[[ -5  18  -5  14  19  17]
 [ 44 -30  42 -25 -29 -27]
 [-42  55 -41  45  55  51]
 [ 27 -14  26 -12 -13 -12]
 [-34  47 -32  38  47  43]
 [ 59 -46  57 -38 -44 -41]
 [ 31 -18  30 -15 -17 -15]
 [ 63 -49  60 -41 -48 -44]
 [ 37 -24  36 -20 -23 -21]
 [ 40 -27  39 -23 -26 -24]
 [-10  23 -10  18  24  21]]
->
[[ 17 -27  51 -12  43 -41 -15 -44 -21 -24  21]
 [ 19 -29  55 -13  47 -44 -17 -48 -23 -26  24]
 [ 14 -25  45 -12  38 -38 -15 -41 -20 -23  18]
 [ -5  42 -41  26 -32  57  30  60  36  39 -10]
 [ 18 -30  55 -14  47 -46 -18 -49 -24 -27  23]
 [ -5  44 -42  27 -34  59  31  63  37  40 -10]]

[[ 45   0  42  38  -3  32  47  -6   3   5   5  26  -2 -22]
 [ -2 -18  27  22  23 -10  -3  -5  -1  27 -33 -17  -7 -17]
 [ 44 -14  46  39   1   1  19  -8  18  13   8  -1   1   2]
 [-20 -23  22  11  20 -28 -31  17   3  21 -11  -7  17  21]
 [-28  -2  -4  13 -32   9  -3  -5   9  13   8   5  -1   9]
 [-14 -15   3  15   2 -16  -9 -15 -23   3 -37 -13 -45 -21]]
->
[[-22 -17   2  21   9 -21]
 [ -2  -7   1  17  -1 -45]
 [ 26 -17  -1  -7   5 -13]
 [  5 -33   8 -11   8 -37]
 [  5  27  13  21  13   3]
 [  3  -1  18   3   9 -23]
 [ -6  -5  -8  17  -5 -15]
 [ 47  -3  19 -31  -3  -9]
 [ 32 -10   1 -28   9 -16]
 [ -3  23   1  20 -32   2]
 [ 38  22  39  11  13  15]
 [ 42  27  46  22  -4   3]
 [  0 -18 -14 -23  -2 -15]
 [ 45  -2  44 -20 -28 -14]]

[[  9   8   7   8   5   8   7   8   8]
 [ 20  21  -5  19  -5  -4  -4  20  -3]
 [  3   1  13   2  10  14  14   3  13]
 [ 23  22  -7  22  -7  -6  -5  23  -6]
 [ 10  11   5   9   4   6   5   9   7]
 [-14 -15  30 -14  24  31  28 -16  30]
 [-44 -45  60 -43  49  60  56 -46  59]
 [ -8  -7  23  -8  18  24  21  -9  24]
 [ 20  19  -4  19  -4  -4  -2  21  -3]]
->
[[  8  -3  13  -6   7  30  59  24  -3]
 [  8  20   3  23   9 -16 -46  -9  21]
 [  7  -4  14  -5   5  28  56  21  -2]
 [  8  -4  14  -6   6  31  60  24  -4]
 [  5  -5  10  -7   4  24  49  18  -4]
 [  8  19   2  22   9 -14 -43  -8  19]
 [  7  -5  13  -7   5  30  60  23  -4]
 [  8  21   1  22  11 -15 -45  -7  19]
 [  9  20   3  23  10 -14 -44  -8  20]]

[[ 25  -8 -14 -14  32 -12 -24 -45  -8  22]
 [ 31  -1 -48  -6   2   6  15  -2   2  33]
 [ 10 -11  11   0  29  25 -31  12   9  20]
 [ 50 -16 -20 -16  17 -11 -26 -30  11  17]]
->
[[ 22  33  20  17]
 [ -8   2   9  11]
 [-45  -2  12 -30]
 [-24  15 -31 -26]
 [-12   6  25 -11]
 [ 32   2  29  17]
 [-14  -6   0 -16]
 [-14 -48  11 -20]
 [ -8  -1 -11 -16]
 [ 25  31  10  50]]

[[ -4  13  11]
 [ 39  14  13]
 [-22  17  50]
 [-13  24  54]
 [ 33  39  15]
 [ 27  53 -24]]
->
[[ 11  13  50  54  15 -24]
 [ 13  14  17  24  39  53]
 [ -4  39 -22 -13  33  27]]

[[ -5 -20 -13  26  28 -14 -20  53  57]
 [ -5 -20 -12  27  29 -14 -19  52  58]]
->
[[ 57  58]
 [ 53  52]
 [-20 -19]
 [-14 -14]
 [ 28  29]
 [ 26  27]
 [-13 -12]
 [-20 -20]
 [ -5  -5]]

[[ 15  10   7 -35  15  -3  10 -16  29]
 [-14  10 -16 -15  18  11 -20 -31   6]
 [-30  -3   0  -4   6  15  11   8 -32]
 [ 10  43  21 -26 -47 -14  15  17 -32]
 [-43 -26  -2 -18  -3 -48  14   9 -23]
 [-19 -15 -13 -13  29  25 -21  30  17]
 [ 44 -15  13  16 -30  -5  13  14   0]]
->
[[ 29   6 -32 -32 -23  17   0]
 [-16 -31   8  17   9  30  14]
 [ 10 -20  11  15  14 -21  13]
 [ -3  11  15 -14 -48  25  -5]
 [ 15  18   6 -47  -3  29 -30]
 [-35 -15  -4 -26 -18 -13  16]
 [  7 -16   0  21  -2 -13  13]
 [ 10  10  -3  43 -26 -15 -15]
 [ 15 -14 -30  10 -43 -19  44]]
